In the rows, zero is written as 128.
Facts:
J100 | fegine 369
J102 | fegine 369
J110 | dratrem J262 | fegine 369
J120 | fegine 505
J122 | griklebil J937, J649, J100 | fegine 369
J123 | dratrem J276 | fegine 463
J131 | fegine 505
J134 | fegine 463
J135 | dratrem J188 | fegine 505
J139 | dratrem J727 | fegine 369
J14 | griklebil J984, J481 | dratrem J598 | fegine 369
J143 | dratrem J308 | fegine 463
J149 | dratrem J629 | fegine 463
J15 | fegine 463
J158 | fegine 505
J159 | dratrem J462 | fegine 505
J160 | fegine 505
J170 | fegine 463
J175 | griklebil J742 | fegine 505
J188 | fegine 505
J192 | griklebil J357 | dratrem J888 | fegine 369
J196 | dratrem J451 | fegine 505
J231 | dratrem J261 | fegine 369
J233 | dratrem J533 | fegine 463
J238 | fegine 369
J240 | dratrem J467 | fegine 463
J247 | fegine 463
J254 | fegine 505
J261 | dratrem J611 | fegine 369
J262 | dratrem J612 | fegine 369
J269 | griklebil J611, J728 | dratrem J908 | fegine 505
J270 | fegine 369
J276 | fegine 463
J292 | griklebil J739 | dratrem J338 | fegine 369
J293 | fegine 463
J30 | griklebil J247, J682 | fegine 369
J304 | dratrem J309 | fegine 369
J308 | griklebil J341, J158, J293 | dratrem J767 | fegine 369
J309 | dratrem J831 | fegine 463
J316 | dratrem J649 | fegine 463
J323 | griklebil J661 | dratrem J907 | fegine 463
J329 | dratrem J304 | fegine 463
J330 | fegine 505
J338 | fegine 463
J339 | dratrem J346 | fegine 463
J341 | fegine 463
J346 | fegine 463
J348 | fegine 463
J349 | griklebil J907 | dratrem J987 | fegine 369
J357 | dratrem J732 | fegine 505
J365 | dratrem J160 | fegine 369
J368 | fegine 505
J37 | fegine 463
J380 | griklebil J262, J708 | fegine 369
J39 | fegine 369
J395 | griklebil J254, J188 | fegine 505
J396 | griklebil J907 | dratrem J661 | fegine 505
J4 | fegine 505
J410 | dratrem J233 | fegine 369
J415 | dratrem J123 | fegine 463
J42 | dratrem J848 | fegine 505
J425 | fegine 463
J432 | griklebil J238, J270, J188 | fegine 369
J436 | fegine 369
J451 | dratrem J841 | fegine 369
J462 | griklebil J233, J262, J825, J700, J660, J621 | dratrem J410 | fegine 369
J464 | dratrem J87 | fegine 463
J467 | dratrem J515 | fegine 505
J47 | griklebil J848, J906 | fegine 463
J475 | fegine 369
J481 | dratrem J999 | fegine 369
J484 | griklebil J752, J99, J601 | fegine 505
J495 | fegine 369
J509 | griklebil J755, J52 | fegine 463
J515 | dratrem J964 | fegine 505
J52 | fegine 463
J533 | griklebil J983 | fegine 505
J541 | dratrem J464 | fegine 369
J546 | dratrem J995 | fegine 505
J56 | fegine 505
J571 | dratrem J42 | fegine 505
J575 | fegine 369
J589 | griklebil J481, J123 | dratrem J37 | fegine 505
J590 | griklebil J629, J744 | fegine 463
J596 | dratrem J110 | fegine 463
J598 | dratrem J988 | fegine 369
J601 | fegine 463
J606 | dratrem J292 | fegine 463
J608 | dratrem J357 | fegine 463
J61 | dratrem J757 | fegine 463
J611 | dratrem J683 | fegine 463
J612 | dratrem J924 | fegine 463
J617 | fegine 463
J621 | fegine 463
J629 | dratrem J546 | fegine 463
J632 | griklebil J629, J120, J368 | dratrem J945 | fegine 505
J636 | dratrem J895 | fegine 369
J638 | griklebil J348, J100, J304 | fegine 463
J639 | dratrem J906 | fegine 463
J644 | fegine 505
J646 | griklebil J451, J727 | fegine 463
J649 | fegine 505
J658 | griklebil J37, J596, J859 | fegine 463
J660 | dratrem J958 | fegine 463
J661 | dratrem J608 | fegine 505
J682 | fegine 463
J683 | griklebil J102, J649, J330 | dratrem J864 | fegine 463
J700 | dratrem J436 | fegine 505
J708 | fegine 505
J727 | fegine 463
J728 | fegine 463
J73 | griklebil J261 | fegine 505
J732 | dratrem J983 | fegine 463
J739 | fegine 505
J742 | fegine 463
J744 | fegine 369
J746 | dratrem J644 | fegine 505
J747 | fegine 369
J752 | fegine 369
J755 | fegine 463
J757 | dratrem J571 | fegine 463
J759 | griklebil J877, J4, J755 | fegine 463
J767 | griklebil J495, J451 | fegine 369
J774 | griklebil J120, J617 | fegine 369
J791 | dratrem J339 | fegine 369
J817 | griklebil J42, J727, J747 | fegine 463
J825 | fegine 463
J831 | dratrem J636 | fegine 369
J841 | griklebil J149, J15, J757 | fegine 505
J848 | fegine 463
J859 | fegine 505
J864 | dratrem J632 | fegine 369
J869 | fegine 505
J87 | griklebil J37, J120, J732 | dratrem J481 | fegine 463
J877 | fegine 369
J882 | griklebil J56, J37 | dratrem J135 | fegine 463
J885 | griklebil J52 | dratrem J882 | fegine 505
J888 | dratrem J589 | fegine 463
J895 | griklebil J727 | dratrem J231 | fegine 369
J906 | dratrem J937 | fegine 369
J907 | dratrem J192 | fegine 463
J908 | fegine 463
J923 | griklebil J755, J170 | dratrem J61 | fegine 505
J924 | fegine 369
J929 | griklebil J475, J254, J598 | dratrem J575 | fegine 369
J930 | dratrem J791 | fegine 369
J937 | fegine 369
J945 | dratrem J143 | fegine 505
J958 | griklebil J475, J964 | fegine 463
J964 | dratrem J606 | fegine 463
J983 | dratrem J120 | fegine 505
J984 | fegine 505
J987 | dratrem J869 | fegine 463
J988 | griklebil J134, J682, J727 | dratrem J509 | fegine 369
J99 | fegine 463
J995 | dratrem J365 | fegine 505
J999 | dratrem J323 | fegine 463

Known rows:
[160 197 151 111 123 112 140 169 169  84 199  71 112 140 111 131 100  83
 172 117 145 160 127 113  84 151 140  83  52 140  95 116 134 144 137 143
 137 142 119 137 167 117 128]: J895
[115 160 145 115 135 131 133 126 140 104 167 103 137 122 106 142 125  99
 143 133 144 144 125 119 142 140 140 123  77 130  95 125 147 147 149 150
 120 101 122 116 146 144 134]: J231
[134 127 134 127 135 124 126 127 122 124 136 132 156 132 125 119 136 117
 128 126 128 126 129 128 126 114 132 130 123 108 119 128 123 115 143 134
 126 132 125 124 136 130 132]: J329
[138 120 136 135 125 122 134 129 125 122 119 143 138 131 110 132 130 135
 126 120 124 132 131 124 150 137 128 137 133 119 121 125 139 137 137 124
 129 120 128 126 134 128 136]: J700
[133 138 126 126 132 125 131 120 128 109 139 111 125 124 128 131 118 126
 136 133 128 129 132 115 149 149 137 147 126 123 116 132 126 121 142 130
 137 113 132 129 135 135 125]: J541
[166 166 129 120 120 106 137 158 154  92 167 100  94 138 129 120  92 113
 163 122 126 142 132 112  97 154 132 112 106 134 116 124 120 123 129 122
 157 161 130 143 136 115 121]: J988
[126 135 142 140 132 113 127 145 101 127 127 170 140 137 124 127 127 137
 107 114 136 126 131  92 156 142 119 162 149 131 136 128 132 145 143 109
 129 153 127 123 111 124 128]: J467
[135 121 130 129 133 121 126 126 120 124 132 141 151 132 127 116 133 122
 128 126 125 124 129 128 127 114 130 134 132 107 123 129 121 112 142 130
 131 139 127 125 127 129 131]: J149
[125 139 126 127 133 124 130 121 127 105 141 113 118 124 127 128 119 126
 135 135 130 129 130 116 145 144 136 146 129 130 118 131 129 126 141 130
 137 114 130 126 127 135 125]: J139
[152 133 140 129 129 128 134 136 135 148 119 145 134 130 113 142 113 136
 136 116 116 137 130 127 132 142 118 116 100 119 139 120 141 145 113 114
 130 154 128 131 131 130 132]: J269
[135 122 129 128 134 121 126 126 119 121 133 140 150 132 128 115 133 122
 127 126 125 123 130 128 127 113 130 136 135 107 123 129 121 111 143 130
 132 139 127 125 127 128 131]: J612
[128 137 129 130 135 125 133 125 124 109 140 109 126 125 126 128 111 125
 137 133 125 130 128 113 151 151 136 148 122 125 123 132 129 128 136 127
 142 124 129 125 126 141 126]: J598
[101 130 120 130 126 137 129 126 126 122 129  95 105 122 139 130 126 131
 124 139 135 126 123 125 136 142 134 136 139 155 132 134 126 135 120 132
 128 102 129 127 123 133 121]: J100
[160 152 118 127 146 129 106 128 137 157 119 160 119 124 139 133 137 124
 114 133 123 122 121 150  88 102 122 104 119 141 132 125 123 136 100 125
 111 142 127 131 128 121 129]: J658
[103 118 123 132 125 130 120 134 112 136 124 134 132 131 147 116 147 127
 108 130 139 118 123 127 116 110 126 134 155 141 137 133 116 122 128 131
 117 128 126 125 117 120 124]: J338
[151 140 125 122 106 113 130 168 151 117 151 109 104 144 141 108 119 111
 148 118 130 135 125 135  60 119 126  88 125 142 126 124 109 115 115 128
 139 163 126 146 136  97 122]: J646
[135 127 120 128 104 109 130 159 138  96 149 108 110 144 138 100 136 111
 136 124 138 129 125 134  80 115 134 111 157 142 111 129 107 108 137 137
 135 128 126 139 137  97 125]: J727
[109 113 122 130 124 133 123 128 120 136 122 126 134 129 139 118 146 125
 116 132 133 120 124 138 115 109 129 125 147 133 131 132 118 118 126 135
 119 119 126 126 125 123 127]: J99
[109 113 122 130 124 133 123 128 121 136 122 124 134 129 140 119 145 125
 116 132 133 120 124 139 115 110 129 125 146 134 131 132 119 118 126 135
 119 120 126 126 125 123 127]: J728
[109 114 121 130 124 132 123 128 121 133 122 125 133 129 140 118 146 126
 116 132 134 120 124 138 115 108 129 125 149 135 131 132 118 118 127 135
 119 118 126 126 125 122 127]: J346
[111 134 126 127 129 149 132 140 132 159 124  87 106 120 144 139 103 131
 133 133 124 131 118 127 123 155 125 114 101 157 156 131 126 146  87 122
 130 141 126 131 120 141 118]: J432

Rows:
No name comes twice in this set of rows, the named rows included.
[145 127 135 137 127 114 134 134 125 105 126 142 132 136 109 124 126 135
 129 118 124 132 133 120 145 135 128 139 141 119 121 124 136 134 142 121
 137 127 128 127 133 123 135] | J42
[121 115 136 109 116 121 133 127 132 125 149 170 151 125 103 128 131  99
 145 132 129 136 123 139 124 114 127 119  97 105  90 125 145 125 148 147
 121 136 126 114 119 135 140] | J611
[107 136 118 129 122 129 128 128 131 105 137  97  98 125 138 125 129 128
 127 138 139 127 125 123 129 138 136 137 147 155 123 134 124 130 130 134
 131  99 130 130 126 125 121] | J747
[132 142 128 128 138 122 130 123 125 104 142 114 122 126 126 126 112 127
 136 133 125 129 130 112 148 145 135 149 126 125 124 131 129 127 139 127
 143 127 130 125 125 139 125] | J262
[167 101 129 126 121 136 133 115 128 170 110 117 190 125 136 139 137 125
 133 120 118 122 140 127 144 149 138 137 116  81 111 134  99  81 144 129
 119 114 137 146 172 125 129] | J999
[124 125 126 123 127 139 123 135 131 162 121 127 129 128 143 128 128 126
 126 127 126 125 122 140  97 113 120 103 114 134 149 127 121 127 103 126
 120 153 126 132 123 125 124] | J47
[122 122 127 124 128 142 124 138 130 169 119 123 132 127 144 129 126 126
 126 127 124 125 121 141  99 117 120 102 111 135 152 127 121 129  98 125
 121 156 125 131 123 128 124] | J638
[107 137 140 138 140 115 117 156  80 145 139 174 155 138 156 111 127 126
  93 116 143 114 125  79 138 126 116 170 155 134 153 135 109 128 140 109
 126 189 124 120  90 124 119] | J964
[233 164 121 128 160 122 103 115 145 174 113 179 156 119 129 150 129 120
 121 127 106 123 132 147 106 125 129 116  93 101 108 124 112 116 113 117
 110 142 135 143 164 124 135] | J87
[104 134 118 129 125 132 128 126 129 111 134  97 100 123 138 128 129 129
 125 139 138 127 125 124 133 139 135 137 144 155 126 134 125 132 127 134
 129  99 129 128 124 128 121] | J495
[119 141 144 143 134 111 124 152  91 130 129 180 139 138 134 125 127 139
  96 111 142 123 131  78 158 143 115 172 158 140 144 130 129 149 143 103
 127 166 126 122  99 121 125] | J515

The same objects again, as new rows of numbers:
Known rows:
[137 141 135 143  96  98 148 112 154 129 142 116 132 149 133 112 137 123
 134 116 120 140 121 155 120 141 122 135]: J240
[129 132 123 149 139 109 130 121 137 116 127 122 109 131 126 111 132 138
 133 121 136 123 116 127 122 129 126 128]: J617
[ 95  75 120 178  96 115 134 129 115  60 127 148  85 160 133 110 145  88
 103 148 108 127 121 137 116  85  88 107]: J464
[118 128 111 109 133 123 140 116 131 120 114 115 116 135 128 111 122 120
 128 125 130 130 131 123 121 142 118 131]: J906
[125 131 119 145 127 114 113 114 134 116 135 114 110 136 124 114 135 134
 122 118 115 129 124 125 132 132 131 127]: J170
[146 124 131 114 133 112 138 130 112 125 130 120 106 139 126 110 130 130
 132 131 140 135 119 123 121 118 130 112]: J859
[141 122 134 110 131 121 134 127 116 126 132 125 104 144 124 119 133 126
 128 130 134 138 127 121 120 119 132 113]: J158
[154 125 143 146  84 130  92 150 132 170 152 196 168 104 104 151 108  97
  96 133 140 113 130 178 140 101 140 128]: J646
[122 127 108 153 112 107  86 112 119 111 148  79 116 129 123  98 136 138
 114 117  93 131 121 124 153 131 140 126]: J755
[144 117 152  80  99 154 130 146 130 162 155 104 153  78 111 128  99 122
 124 121 167 121 145 151 113 143 135 190]: J192
[125 130 125 144 134 118 126 115 141 120 130 130 107 137 125 123 136 131
 127 117 127 126 129 126 120 133 127 129]: J341
[132 134 123 141 128 113 118 116 142 132 131 148 109 138 118 124 130 123
 119 118 129 126 128 134 124 126 129 121]: J682
[118 109 141 116 102 159 132 149 121 134 131 125 171  95 132 148 116 114
 127 141 131 119 138 142 133 124 121 158]: J380
[141 121 135 109 129 122 136 128 115 126 131 127 104 144 125 121 134 127
 128 130 133 138 128 121 120 120 131 113]: J739
[129  94 160 143  86 150 120 153 125 128 162 134 139  95 119 143 121 112
 114 133 144 118 138 156 116 108 123 169]: J323
[141 121 137 108 129 122 137 126 116 127 131 128 104 144 124 122 135 125
 128 130 133 138 130 121 118 121 131 113]: J984
[124 191  73 139 198  98 140 103 147 111  84 169 194 129 174 154 138 151
 177 115 107 137 161  79 192 185 173  91]: J261
[118 118 117 141 161 133 107 121 128 113 126 141  79 128 114 125 128 135
 116 119 136 116 134 104 116 123 130 128]: J276
[115 113 119 140 161 137 106 122 127 110 127 143  73 128 111 126 128 133
 114 119 140 114 135 103 113 120 130 131]: J848
[124 126 128 142 132 120 128 115 142 119 130 133 104 137 124 126 136 130
 126 116 126 125 132 125 117 131 126 133]: J123
[125 132 124 143 134 117 124 115 142 123 129 134 108 139 124 124 134 130
 124 118 126 126 129 127 121 131 128 127]: J247

Rows:
No name comes twice in this set of rows, the named rows included.
[146 106 121 125 171 112 131 148  89 100 122 112  78 109 115  90 116 141
 134 141 176 114 101 102 115 100 128 114] | J120
[143 120 131 111  88 139 109 152 120 165 136 174 174 101 109 137  97  88
 102 141 144 117 133 170 140 111 128 133] | J988
[130 126 123 147 138 109 129 122 134 112 130 121 100 128 123 106 129 134
 130 122 141 123 115 128 118 126 124 131] | J732
[126 116 153 114  70 145 151 144 135 142 136 117 195 104 143 146 125 107
 137 137 120 129 135 166 132 133 116 162] | J14
[118 130 106 111 130 120 129 115 127 119 117 103 120 134 128 103 123 123
 124 125 122 131 126 121 130 142 121 128] | J877
[150 134 105 135 140 109  77 123 134 157 130 211  90 137  85 121 107 101
  83 118 148 111 131 139 127 106 143  94] | J727
[108 116 106 105 161 140 122 120 120 113 108 128  90 126 118 116 119 123
 118 125 139 119 139  99 117 133 121 132] | J937
[108 190  73 142 203 104 134 103 147 109  82 171 192 124 165 152 135 152
 183 119 103 149 145  88 202 186 174  83] | J231
[114 120 123 102 130 131 144 110 139 121 108 126 116 136 129 126 133 118
 131 120 122 128 145 117 114 143 118 137] | J475
[150 125 143 148  89 133  96 151 132 164 152 186 167 102 108 151 110 102
 100 134 138 114 130 172 139 103 137 131] | J817
[138 110 149 101 125 130 142 120 122 127 125 139 101 144 124 139 146 121
 133 123 125 137 145 116 109 122 130 120] | J254
[115  94 129 159 105 155  53 151  90 115 167  90 141  77 113 130 120 134
  98 132 103 111 132 125 163 105 144 152] | J509
[153 111 158 126  47 125 115 153  95 140 174  78 190 107 134 123 130 118
 123 143 103 144 119 170 158 111 137 140] | J923
[116 122 117 103 130 127 142 113 135 121 112 122 113 136 128 117 127 117
 129 123 128 130 138 121 116 143 117 134] | J598

